Below are the code and all the weights of a small trained network. Each question names an input and a target symbol and asks about switching units off, where a switched-off unit gives its printed mean instead of its output.

import numpy as np


def w(rows, s, z=0):
    codes = np.array(rows[::2]) - 128.0
    scale = np.full(codes.shape[1], s)
    scale[-1] = z or s
    return codes * scale


def norm(h):
    return h / np.sqrt((h * h).mean(-1, keepdims=True) + 1e-5)


def f(y):
    return np.maximum(y, 0)


def softmax(a):
    e = np.exp(a - a.max(-1, keepdims=True))
    return e / e.sum(-1, keepdims=True)


def log_softmax(a):
    a = a - a.max(-1, keepdims=True)
    return a - np.log(np.exp(a).sum(-1, keepdims=True))


def net(x, mask):
    ids = ['γηλπφψ'.index(c) for c in x.split()]
    T = len(ids)
    res = E[ids] + P[:T]
    u = 0
    for l in range(2):
        r = norm(res)
        for j in range(2):
            rows = slice(4 * j, 4 * j + 4)
            q, k, v = (r @ M[l][rows].T for M in (Q, K, V))
            z = softmax(np.where(np.tri(T) > 0, q @ k.T / 4**0.5, -1e9)) @ v
            o = O[l][rows]
            res = res + np.where(mask[u + j], z, o[:, -1]) @ o[:, :-1]
        u += 2
        y = f(norm(res) @ A[l][:, :-1].T + A[l][:, -1])
        res = res + np.where(mask[u : u + 16], y, B[l][:, -1]) @ B[l][:, :-1]
        u += 16
    return log_softmax(norm(res)[-1] @ U[:, :-1].T + U[:, -1])


Q, K, V, O, A, B = {}, {}, {}, {}, {}, {}
E = w([
[121,113,147],'γ',
[133,144,161],'η',
[106,99,4],'λ',
[124,110,147],'π',
[127,13,186],'φ',
[127,163,111],'ψ',
],0.024)
P = w([
[71,136,196],'0',
[114,1,55],'1',
[153,49,84],'2',
[225,249,66],'3',
[157,93,110],'4',
[160,100,121],'5',
[164,104,132],'6',
[143,106,137],'7',
[97,120,147],'8',
[105,114,150],'9',
[115,132,164],'10',
[63,133,164],'11',
[23,147,172],'12',
],0.0064)
Q[0] = w([
[184,77,102],'0.h0',
[73,127,109],'0.h0',
[182,106,185],'0.h0',
[177,159,70],'0.h0',
[7,146,136],'0.h1',
[142,203,254],'0.h1',
[161,88,93],'0.h1',
[175,56,125],'0.h1',
],0.0088)
K[0] = w([
[70,179,136],'0.h0',
[228,72,8],'0.h0',
[226,155,141],'0.h0',
[102,32,137],'0.h0',
[160,115,69],'0.h1',
[229,59,80],'0.h1',
[2,180,112],'0.h1',
[87,138,87],'0.h1',
],0.0082)
V[0] = w([
[213,60,1],'0.h0',
[96,199,115],'0.h0',
[146,44,84],'0.h0',
[61,123,83],'0.h0',
[89,215,184],'0.h1',
[161,182,62],'0.h1',
[234,75,133],'0.h1',
[228,62,65],'0.h1',
],0.0075)
O[0] = w([
[139,70,65,16],'0.h0',
[161,99,235,80],'0.h0',
[206,151,100,109],'0.h0',
[247,141,85,61],'0.h0',
[247,218,134,103],'0.h1',
[125,95,118,3],'0.h1',
[3,66,179,195],'0.h1',
[7,80,133,130],'0.h1',
],0.0049,0.0037)
A[0] = w([
[152,171,42,122],'0.n0',
[133,191,91,129],'0.n1',
[86,134,77,128],'0.n2',
[115,154,60,102],'0.n3',
[190,77,88,81],'0.n4',
[97,190,11,177],'0.n5',
[158,62,163,117],'0.n6',
[128,233,105,110],'0.n7',
[121,2,76,97],'0.n8',
[139,231,223,88],'0.n9',
[10,128,177,89],'0.n10',
[95,89,138,84],'0.n11',
[141,25,176,117],'0.n12',
[142,97,99,2],'0.n13',
[207,56,84,52],'0.n14',
[142,53,164,110],'0.n15',
],0.0092,0.0074)
B[0] = w([
[106,135,175,167],'0.n0',
[43,64,76,159],'0.n1',
[153,185,99,153],'0.n2',
[213,163,162,152],'0.n3',
[85,212,201,138],'0.n4',
[200,254,159,202],'0.n5',
[50,103,122,182],'0.n6',
[114,45,86,165],'0.n7',
[192,177,169,197],'0.n8',
[163,140,167,211],'0.n9',
[134,111,157,253],'0.n10',
[132,109,80,155],'0.n11',
[55,141,93,232],'0.n12',
[163,175,89,128],'0.n13',
[106,174,161,137],'0.n14',
[66,107,90,193],'0.n15',
],0.0066,0.0059)
Q[1] = w([
[119,144,235],'1.h0',
[124,79,205],'1.h0',
[124,7,195],'1.h0',
[112,208,207],'1.h0',
[100,98,121],'1.h1',
[95,41,121],'1.h1',
[157,183,160],'1.h1',
[96,68,106],'1.h1',
],0.017)
K[1] = w([
[9,176,237],'1.h0',
[73,87,164],'1.h0',
[125,68,155],'1.h0',
[86,183,167],'1.h0',
[177,147,76],'1.h1',
[102,228,105],'1.h1',
[101,91,128],'1.h1',
[148,193,179],'1.h1',
],0.015)
V[1] = w([
[23,168,135],'1.h0',
[139,176,144],'1.h0',
[133,98,175],'1.h0',
[108,97,163],'1.h0',
[131,248,147],'1.h1',
[145,180,95],'1.h1',
[167,11,114],'1.h1',
[160,106,147],'1.h1',
],0.013)
O[1] = w([
[150,89,60,254],'1.h0',
[198,136,1,136],'1.h0',
[53,138,115,194],'1.h0',
[77,75,72,205],'1.h0',
[214,95,145,204],'1.h1',
[204,150,159,110],'1.h1',
[109,59,139,47],'1.h1',
[55,95,102,129],'1.h1',
],0.0074,0.0057)
A[1] = w([
[163,163,23,140],'1.n0',
[62,212,137,82],'1.n1',
[129,239,38,84],'1.n2',
[70,57,103,88],'1.n3',
[110,174,168,76],'1.n4',
[99,45,6,138],'1.n5',
[154,189,45,103],'1.n6',
[155,74,80,54],'1.n7',
[46,199,170,98],'1.n8',
[147,44,166,123],'1.n9',
[171,19,127,120],'1.n10',
[93,161,140,120],'1.n11',
[176,76,130,3],'1.n12',
[155,46,127,175],'1.n13',
[117,126,174,40],'1.n14',
[179,162,126,110],'1.n15',
],0.012,0.006)
B[1] = w([
[123,167,133,204],'1.n0',
[102,141,227,176],'1.n1',
[86,141,96,218],'1.n2',
[155,95,76,254],'1.n3',
[59,133,13,134],'1.n4',
[207,171,74,232],'1.n5',
[70,182,161,196],'1.n6',
[207,150,254,135],'1.n7',
[110,116,223,194],'1.n8',
[59,221,65,242],'1.n9',
[61,203,111,231],'1.n10',
[150,125,196,159],'1.n11',
[48,157,132,134],'1.n12',
[163,201,109,241],'1.n13',
[64,140,168,131],'1.n14',
[125,108,60,162],'1.n15',
],0.008,0.0061)
U = w([
[248,194,171,239],'γ',
[120,141,81,179],'η',
[49,229,244,75],'λ',
[83,53,59,169],'π',
[194,75,141,2],'φ',
[136,81,184,68],'ψ',
],0.011,0.0068)

Each question gives the input, a string of symbols that net reads in full, and the target symbol t.
The units are the heads (4 rows each of Q, K, V and O) and the neurons (one row each of A and B). Each row of codes is followed by its name. A weight is (code - 128) times the scale printed after its matrix; where a second scale follows, it is the last column's (O, A, B and U).
mask holds one flag per unit, layer by layer, with each layer's heads first. A switched-off unit (its flag False) gives its mean, the last column of its rows in O or B, instead of its output. The means were averaged over made-up inputs and are rounded, as every weight is.
A unit's drop is (log p(t) with every unit on - log p(t) with that unit switched off) / (log p(t) with every unit on - log p(t) with every unit switched off).
top k neurons: the k neurons with the biggest drops, biggest first
top k neurons in layer l: the k neurons of layer l with the biggest drops, biggest first
heads that matter: for each layer, one digit per head in row order, 1 if its drop is at least 0.15 and else 0, layers parted by /
drop when u is switched off: that unit's drop, to one decimal
input η φ η γ, target π: heads that matter : 00 / 01
input η π φ φ η ψ φ, target λ: heads that matter : 00 / 01
input η ψ λ η λ ψ η η η φ φ λ, target λ: heads that matter : 00 / 11
input η ψ ψ ψ φ, target λ: top 2 neurons in layer 0 : (0.n8 0.n1)
input λ η η η π, target γ: heads that matter : 00 / 01
input φ ψ γ λ π γ φ, target η: top 2 neurons : (1.n9 0.n12)
input π γ η, target γ: heads that matter : 11 / 11
input φ η π, target π: top neuron in layer 0 : (0.n5)
input η ψ η η γ, target γ: top 2 neurons : (1.n5 1.n7)
input η η π, target γ: heads that matter : 01 / 01
input φ π γ, target π: heads that matter : 01 / 01
input η π ψ φ π η φ η λ, target γ: heads that matter : 00 / 10
input γ λ η φ γ η η φ φ π, target π: heads that matter : 10 / 10
input ψ ψ η γ γ φ ψ, target λ: top 2 neurons : (0.n5 1.n1)
input λ φ π π π λ φ η η η π λ, target λ: top neuron : (0.n5)
input η η ψ, target γ: top 2 neurons in layer 1 : (1.n9 1.n10)
input η π ψ, target γ: drop when 1.h0 is switched off : 0.5
input φ η ψ, target λ: drop when 1.h1 is switched off : 1.5
input π φ η η η π η η η η φ, target η: drop when 1.h1 is switched off : 0.4
input η η λ π η ψ γ, target γ: drop when 1.h0 is switched off : 0.5
input η φ η, target π: top neuron in layer 1 : (1.n3)
